Below are the code and all the weights of a small trained network. Each question names an input and a target symbol and asks about switching units off, where a switched-off unit gives its printed mean instead of its output.

import numpy as np


def w(rows, s, z=0):
    codes = np.array(rows[::2]) - 128.0
    scale = np.full(codes.shape[1], s)
    scale[-1] = z or s
    return codes * scale


def softmax(a):
    e = np.exp(a - a.max(-1, keepdims=True))
    return e / e.sum(-1, keepdims=True)


def log_softmax(a):
    a = a - a.max(-1, keepdims=True)
    return a - np.log(np.exp(a).sum(-1, keepdims=True))


def net(x, mask):
    ids = ['αβγζηλμξπστω'.index(c) for c in x.split()]
    T = len(ids)
    res = E[ids] + P[:T]
    u = 0
    for l in range(3):
        r = res
        for j in range(3):
            rows = slice(2 * j, 2 * j + 2)
            q, k, v = (r @ M[l][rows].T for M in (Q, K, V))
            z = softmax(np.where(np.tri(T) > 0, q @ k.T / 2**0.5, -1e9)) @ v
            o = O[l][rows]
            res = res + np.where(mask[u + j], z, o[:, -1]) @ o[:, :-1]
        u += 3
    return log_softmax(res[-1] @ U[:, :-1].T + U[:, -1])


Q, K, V, O = {}, {}, {}, {}
E = w([
[100,87,137,140],'α',
[96,105,117,155],'β',
[94,98,137,143],'γ',
[156,45,103,126],'ζ',
[97,111,135,132],'η',
[96,100,131,141],'λ',
[102,86,136,136],'μ',
[112,84,126,130],'ξ',
[146,251,211,97],'π',
[104,85,135,136],'σ',
[98,96,134,139],'τ',
[119,189,26,154],'ω',
],0.015)
P = w([
[1,83,118,25],'0',
[107,112,93,144],'1',
[126,112,103,155],'2',
[131,116,109,162],'3',
[134,123,113,165],'4',
[137,138,112,167],'5',
[137,145,104,170],'6',
[137,148,97,172],'7',
],0.0094)
Q[0] = w([
[135,152,120,128],'0.h1',
[119,98,130,127],'0.h1',
[137,145,112,154],'0.h2',
[43,136,121,135],'0.h2',
[60,150,27,191],'0.h3',
[95,48,43,251],'0.h3',
],0.013)
K[0] = w([
[160,148,118,124],'0.h1',
[82,109,140,144],'0.h1',
[102,174,149,127],'0.h2',
[45,148,88,178],'0.h2',
[177,254,135,149],'0.h3',
[188,184,214,121],'0.h3',
],0.0085)
V[0] = w([
[196,197,155,140],'0.h1',
[198,195,145,141],'0.h1',
[180,100,59,136],'0.h2',
[189,207,183,124],'0.h2',
[112,1,188,29],'0.h3',
[179,68,119,188],'0.h3',
],0.009)
O[0] = w([
[195,159,154,185,27],'0.h1',
[207,158,144,179,36],'0.h1',
[176,123,32,66,163],'0.h2',
[167,162,180,184,2],'0.h2',
[155,61,199,42,29],'0.h3',
[254,63,99,186,98],'0.h3',
],0.0075,0.0062)
Q[1] = w([
[74,130,95,157],'1.h1',
[250,110,139,120],'1.h1',
[176,123,121,134],'1.h2',
[159,128,123,180],'1.h2',
[108,151,112,82],'1.h3',
[139,178,150,186],'1.h3',
],0.014)
K[1] = w([
[234,149,165,122],'1.h1',
[47,157,37,172],'1.h1',
[123,239,22,254],'1.h2',
[80,125,2,149],'1.h2',
[90,15,156,13],'1.h3',
[131,175,243,150],'1.h3',
],0.007)
V[1] = w([
[85,201,189,130],'1.h1',
[91,35,113,146],'1.h1',
[89,218,62,202],'1.h2',
[102,1,83,100],'1.h2',
[169,181,224,183],'1.h3',
[151,23,163,115],'1.h3',
],0.0074)
O[1] = w([
[126,164,150,71,111],'1.h1',
[89,63,74,133,176],'1.h1',
[128,84,2,76,87],'1.h2',
[118,75,162,183,237],'1.h2',
[152,39,118,106,2],'1.h3',
[208,177,75,79,164],'1.h3',
],0.0076,0.023)
Q[2] = w([
[123,159,173,138],'2.h1',
[65,45,125,131],'2.h1',
[81,138,140,133],'2.h2',
[162,129,71,145],'2.h2',
[129,109,192,131],'2.h3',
[110,249,127,111],'2.h3',
],0.011)
K[2] = w([
[94,136,230,35],'2.h1',
[207,40,151,184],'2.h1',
[2,106,144,163],'2.h2',
[193,152,1,115],'2.h2',
[125,114,234,121],'2.h3',
[87,212,79,9],'2.h3',
],0.0056)
V[2] = w([
[137,189,123,147],'2.h1',
[138,216,128,156],'2.h1',
[108,192,122,171],'2.h2',
[136,10,104,152],'2.h2',
[57,111,125,129],'2.h3',
[162,168,120,137],'2.h3',
],0.011)
O[2] = w([
[204,160,162,100,116],'2.h1',
[220,149,167,100,116],'2.h1',
[156,54,192,157,211],'2.h2',
[170,255,105,178,110],'2.h2',
[181,58,130,180,255],'2.h3',
[44,152,149,65,98],'2.h3',
],0.0075,0.014)
U = w([
[93,156,124,106,70],'α',
[122,132,130,113,45],'β',
[100,153,124,107,64],'γ',
[96,164,128,100,95],'ζ',
[116,141,130,113,58],'η',
[164,163,62,120,253],'λ',
[254,65,163,168,214],'μ',
[96,152,126,105,64],'ξ',
[105,108,135,59,124],'π',
[82,59,138,161,154],'σ',
[106,142,126,111,61],'τ',
[179,160,173,119,83],'ω',
],0.0077,0.0064)

Each question gives the input, a string of symbols that net reads in full, and the target symbol t.
The units are the heads (2 rows each of Q, K, V and O). Each row of codes is followed by its name. A weight is (code - 128) times the scale printed after its matrix; where a second scale follows, it is the last column's (O and U).
mask holds one flag per head, layer by layer. A switched-off head (its flag False) gives its mean, the last column of its rows in O, instead of its output. The means were averaged over made-up inputs and are rounded, as every weight is.
A unit's drop is (log p(t) with every unit on - log p(t) with that unit switched off) / (log p(t) with every unit on - log p(t) with every unit switched off).
The circuit of an input: a set's keep is (log p(t) with only the set's units on - log p(t) with every unit switched off) / (log p(t) with every unit on - log p(t) with every unit switched off). Starting from all 9 units, units are removed one at a time, each time the one whose removal leaves the highest keep (on an exact tie, the one counted first), for as long as the keep stays at least 0.8.
units of the circuit, in order: the units of the circuit, biggest drop first
most important unit: the unit with the biggest drop
which heads matter: for each layer, one digit per head in row order, 1 if its drop is at least 0.15 and else 0, layers parted by /
drop when u is switched off: that unit's drop, to one decimal
input μ γ ξ σ ζ ω, target σ: which heads matter	101 / 010 / 110
input η σ ξ ω π ω π, target μ: units of the circuit, in order	[1.h3, 0.h1]
input ω ω ω π ξ, target μ: most important unit	1.h1
input π π γ ω, target π: units of the circuit, in order	[1.h1, 1.h2, 2.h2, 2.h3]
input ζ ω π ω ζ ω, target ω: which heads matter	001 / 110 / 101
input ξ ξ ζ ζ ζ ζ ξ ω, target σ: units of the circuit, in order	[1.h2, 0.h3, 2.h2, 2.h1]
input ω π μ ζ ζ ξ, target μ: units of the circuit, in order	[1.h1, 2.h1]
input ω ξ ζ π η τ, target μ: units of the circuit, in order	[1.h1, 2.h1]
input ζ ζ γ ω ω ω, target λ: units of the circuit, in order	[1.h2, 0.h1, 0.h3]
input ζ ω ω ξ ω π α, target ω: which heads matter	001 / 111 / 101
input ζ ω ω π β τ ξ, target ω: which heads matter	001 / 110 / 101
input σ ω σ ω ξ ω μ ω, target λ: units of the circuit, in order	[1.h2, 0.h3, 0.h1]
input ζ ω ω, target μ: units of the circuit, in order	[2.h1, 2.h2, 0.h3]
input β ζ ζ ζ, target λ: units of the circuit, in order	[2.h2, 1.h3, 0.h3]
input π ξ ω ζ, target π: which heads matter	001 / 110 / 010
input π π π σ μ ζ ω α, target π: most important unit	1.h1
input ω σ ω, target μ: which heads matter	001 / 000 / 111
input ω ξ ω π ω ω η τ, target μ: which heads matter	001 / 100 / 101
input π ξ η ω α, target π: which heads matter	001 / 110 / 010
input ω ξ β π γ, target μ: most important unit	2.h3
input π τ λ ξ ω, target π: which heads matter	001 / 110 / 010
input π ω τ ω ω τ α μ, target π: drop when 0.h1 is switched off	0.0
input ω π ξ ω η γ, target μ: drop when 2.h1 is switched off	0.6
input η ζ ζ γ ξ λ ξ ζ, target λ: drop when 1.h1 is switched off	0.2
